Below are the code and all the weights of a small trained network. Each question names an input and a target symbol and asks about switching units off, where a switched-off unit gives its printed mean instead of its output.

import numpy as np


def w(rows, s, z=0):
    codes = np.array(rows[::2]) - 128.0
    scale = np.full(codes.shape[1], s)
    scale[-1] = z or s
    return codes * scale


def norm(h):
    return h / np.sqrt((h * h).mean(-1, keepdims=True) + 1e-5)


def f(y):
    return np.maximum(y, 0)


def softmax(a):
    e = np.exp(a - a.max(-1, keepdims=True))
    return e / e.sum(-1, keepdims=True)


def log_softmax(a):
    a = a - a.max(-1, keepdims=True)
    return a - np.log(np.exp(a).sum(-1, keepdims=True))


def net(x, mask):
    ids = ['βγζηθμξπσ'.index(c) for c in x.split()]
    T = len(ids)
    res = E[ids] + P[:T]
    u = 0
    for l in range(3):
        r = norm(res)
        for j in range(2):
            rows = slice(3 * j, 3 * j + 3)
            q, k, v = (r @ M[l][rows].T for M in (Q, K, V))
            z = softmax(np.where(np.tri(T) > 0, q @ k.T / 3**0.5, -1e9)) @ v
            o = O[l][rows]
            res = res + np.where(mask[u + j], z, o[:, -1]) @ o[:, :-1]
        u += 2
        y = f(norm(res) @ A[l][:, :-1].T + A[l][:, -1])
        res = res + np.where(mask[u : u + 4], y, B[l][:, -1]) @ B[l][:, :-1]
        u += 4
    return log_softmax(norm(res)[-1] @ U[:, :-1].T + U[:, -1])


Q, K, V, O, A, B = {}, {}, {}, {}, {}, {}
E = w([
[132,118,122,131],'β',
[92,125,46,249],'γ',
[136,126,120,133],'ζ',
[133,141,129,127],'η',
[139,137,120,137],'θ',
[137,124,120,134],'μ',
[126,113,128,125],'ξ',
[125,142,138,119],'π',
[120,123,137,117],'σ',
],0.014)
P = w([
[82,145,94,163],'0',
[102,122,154,183],'1',
[167,95,198,162],'2',
[245,95,186,103],'3',
[197,118,83,21],'4',
[91,151,9,57],'5',
[3,164,47,175],'6',
[28,139,150,250],'7',
[133,103,238,229],'8',
[248,108,211,126],'9',
[234,129,107,31],'10',
[143,156,10,25],'11',
],0.0023)
Q[0] = w([
[135,129,133,123],'0.h0',
[164,128,130,127],'0.h0',
[153,125,144,132],'0.h0',
[97,121,162,194],'0.h1',
[134,117,226,212],'0.h1',
[5,160,62,166],'0.h1',
],0.015)
K[0] = w([
[133,135,131,122],'0.h0',
[157,121,154,118],'0.h0',
[140,134,134,101],'0.h0',
[173,133,58,40],'0.h1',
[110,151,15,37],'0.h1',
[251,97,176,70],'0.h1',
],0.012)
V[0] = w([
[159,85,175,128],'0.h0',
[213,120,132,90],'0.h0',
[47,129,104,141],'0.h0',
[121,3,172,130],'0.h1',
[177,57,90,155],'0.h1',
[58,118,204,129],'0.h1',
],0.0046)
O[0] = w([
[52,152,58,110,166],'0.h0',
[74,125,105,201,70],'0.h0',
[172,88,167,72,177],'0.h0',
[192,85,252,189,231],'0.h1',
[241,141,154,107,101],'0.h1',
[64,133,193,227,247],'0.h1',
],0.0035,0.0014)
A[0] = w([
[160,126,47,248,254],'0.n0',
[40,130,48,174,146],'0.n1',
[91,138,84,66,241],'0.n2',
[136,3,112,89,86],'0.n3',
],0.0028,0.0022)
B[0] = w([
[75,93,238,1,255],'0.n0',
[20,138,186,69,192],'0.n1',
[63,134,239,76,221],'0.n2',
[194,183,54,172,164],'0.n3',
],0.0024,0.0022)
Q[1] = w([
[132,112,70,185],'1.h0',
[138,118,236,24],'1.h0',
[125,130,3,219],'1.h0',
[147,150,133,143],'1.h1',
[102,23,98,94],'1.h1',
[169,213,150,165],'1.h1',
],0.0071)
K[1] = w([
[121,136,164,79],'1.h0',
[119,110,34,208],'1.h0',
[134,146,183,66],'1.h0',
[148,126,148,128],'1.h1',
[70,121,2,153],'1.h1',
[191,128,215,109],'1.h1',
],0.0089)
V[1] = w([
[143,81,249,16],'1.h0',
[109,60,157,33],'1.h0',
[103,114,202,4],'1.h0',
[115,83,109,75],'1.h1',
[140,169,140,177],'1.h1',
[156,111,78,208],'1.h1',
],0.0026)
O[1] = w([
[168,192,4,201,248],'1.h0',
[199,180,58,194,192],'1.h0',
[203,153,11,203,208],'1.h0',
[142,159,204,120,149],'1.h1',
[124,93,52,151,101],'1.h1',
[108,16,143,139,30],'1.h1',
],0.0027,0.0017)
A[1] = w([
[82,137,19,156,3],'1.n0',
[106,177,130,240,166],'1.n1',
[144,3,160,84,52],'1.n2',
[95,100,78,243,64],'1.n3',
],0.0053,0.0017)
B[1] = w([
[49,246,179,73,156],'1.n0',
[55,25,155,193,253],'1.n1',
[1,78,81,101,165],'1.n2',
[62,223,248,212,199],'1.n3',
],0.0038,0.0037)
Q[2] = w([
[222,106,164,163],'2.h0',
[253,126,116,242],'2.h0',
[192,128,96,201],'2.h0',
[133,120,123,157],'2.h1',
[34,178,216,81],'2.h1',
[213,83,51,160],'2.h1',
],0.0047)
K[2] = w([
[145,89,125,184],'2.h0',
[185,55,254,212],'2.h0',
[147,105,184,152],'2.h0',
[106,128,140,103],'2.h1',
[97,140,120,236],'2.h1',
[167,123,136,26],'2.h1',
],0.0063)
V[2] = w([
[104,195,107,77],'2.h0',
[131,222,150,102],'2.h0',
[155,42,147,176],'2.h0',
[158,46,217,6],'2.h1',
[130,100,31,176],'2.h1',
[128,177,201,126],'2.h1',
],0.002)
O[2] = w([
[82,206,96,228,98],'2.h0',
[64,145,30,197,141],'2.h0',
[189,29,189,8,147],'2.h0',
[98,247,22,221,2],'2.h1',
[131,220,234,92,90],'2.h1',
[118,29,96,129,209],'2.h1',
],0.0014,0.00078)
A[2] = w([
[254,156,67,77,69],'2.n0',
[209,93,230,141,70],'2.n1',
[47,112,179,58,98],'2.n2',
[137,215,9,57,1],'2.n3',
],0.006,0.0032)
B[2] = w([
[93,175,195,73,211],'2.n0',
[177,159,54,171,215],'2.n1',
[143,173,77,105,253],'2.n2',
[156,1,123,152,197],'2.n3',
],0.0091,0.003)
U = w([
[118,121,201,63,130],'β',
[185,254,198,117,52],'γ',
[163,95,208,87,125],'ζ',
[222,146,61,169,252],'η',
[69,115,206,205,229],'θ',
[50,228,63,119,91],'μ',
[118,117,115,117,36],'ξ',
[82,55,12,119,29],'π',
[161,6,123,112,138],'σ',
],0.0088,0.0025)

Each question gives the input, a string of symbols that net reads in full, and the target symbol t.
The units are the heads (3 rows each of Q, K, V and O) and the neurons (one row each of A and B). Each row of codes is followed by its name. A weight is (code - 128) times the scale printed after its matrix; where a second scale follows, it is the last column's (O, A, B and U).
mask holds one flag per unit, layer by layer, with each layer's heads first. A switched-off unit (its flag False) gives its mean, the last column of its rows in O or B, instead of its output. The means were averaged over made-up inputs and are rounded, as every weight is.
A unit's drop is (log p(t) with every unit on - log p(t) with that unit switched off) / (log p(t) with every unit on - log p(t) with every unit switched off).
The circuit of an input: a set's keep is (log p(t) with only the set's units on - log p(t) with every unit switched off) / (log p(t) with every unit on - log p(t) with every unit switched off). Starting from the 12 units with the biggest drops (on a tie, the unit counted first), units are removed one at a time, each time the one whose removal leaves the highest keep (on an exact tie, the one counted first), for as long as the keep stays at least 0.8.
circuit, biggest first: the units of the circuit, biggest drop first
unit that matters most: the unit with the biggest drop
top k neurons: the k neurons with the biggest drops, biggest first
top k neurons in layer l: the k neurons of layer l with the biggest drops, biggest first
heads that matter: for each layer, one digit per head in row order, 1 if its drop is at least 0.15 and else 0, layers parted by /
drop when u is switched off: that unit's drop, to one decimal
input ξ ξ σ η, target η: circuit, biggest first => [2.n1]
input σ ξ η σ σ σ β ξ ξ σ ξ σ, target η: circuit, biggest first => [0.h1; 2.n1]
input μ ξ σ ζ σ η ξ η μ β ζ ξ, target β: top 2 neurons in layer 2 => [2.n0; 2.n3]
input η ξ π ζ, target π: heads that matter => 11 / 00 / 00
input β ξ σ ξ σ σ ζ, target η: top 2 neurons => [2.n1; 0.n0]
input σ θ σ π η μ θ β, target π: circuit, biggest first => [0.h1; 2.n3; 1.n1]
input ξ σ π σ θ ξ ξ ζ β π σ σ, target γ: top 4 neurons => [0.n0; 2.n0; 1.n1; 2.n1]
input μ σ η μ, target β: heads that matter => 11 / 00 / 00
input μ σ σ π σ, target θ: heads that matter => 01 / 00 / 00
input σ π μ μ σ μ σ σ β, target β: heads that matter => 01 / 00 / 00
input β σ σ σ π θ σ ξ σ, target σ: circuit, biggest first => [2.n3; 0.n0; 0.h1; 1.n1]
input σ η π ξ η, target π: circuit, biggest first => [0.h1; 2.n3]
input θ σ θ η, target σ: circuit, biggest first => [2.n3; 0.h1]
input σ σ θ ξ η ξ η σ, target π: unit that matters most => 0.h1
input θ σ σ σ ξ η σ β, target η: circuit, biggest first => [0.h1; 2.n1]
input σ σ σ η π σ μ, target π: top 2 neurons => [2.n3; 1.n3]
input θ β ξ ξ μ, target γ: top 2 neurons => [2.n0; 1.n1]
input σ σ β ξ σ ξ θ, target η: top 2 neurons => [2.n1; 0.n0]
input θ π π ξ γ, target θ: top 2 neurons in layer 1 => [1.n3; 1.n1]
input π β θ μ σ σ π β π β, target μ: circuit, biggest first => [0.h1]
input σ θ σ σ σ, target σ: heads that matter => 10 / 00 / 00
input ξ ξ σ β β ξ ξ, target γ: top 2 neurons => [2.n0; 1.n1]
input σ ξ η σ ξ μ σ σ σ, target β: top 2 neurons in layer 2 => [2.n0; 2.n3]
input σ σ γ β σ θ π μ γ π, target μ: drop when 2.n0 is switched off => 0.1
input σ ξ θ σ, target θ: drop when 0.n0 is switched off => 0.7
input η θ ξ, target π: drop when 1.n1 is switched off => 0.2
input ξ ξ σ ξ, target η: circuit, biggest first => [2.n1]
input η θ β ξ, target π: drop when 0.h1 is switched off => 0.7
input μ θ ζ ξ μ μ π θ θ, target β: top 2 neurons in layer 2 => [2.n0; 2.n3]
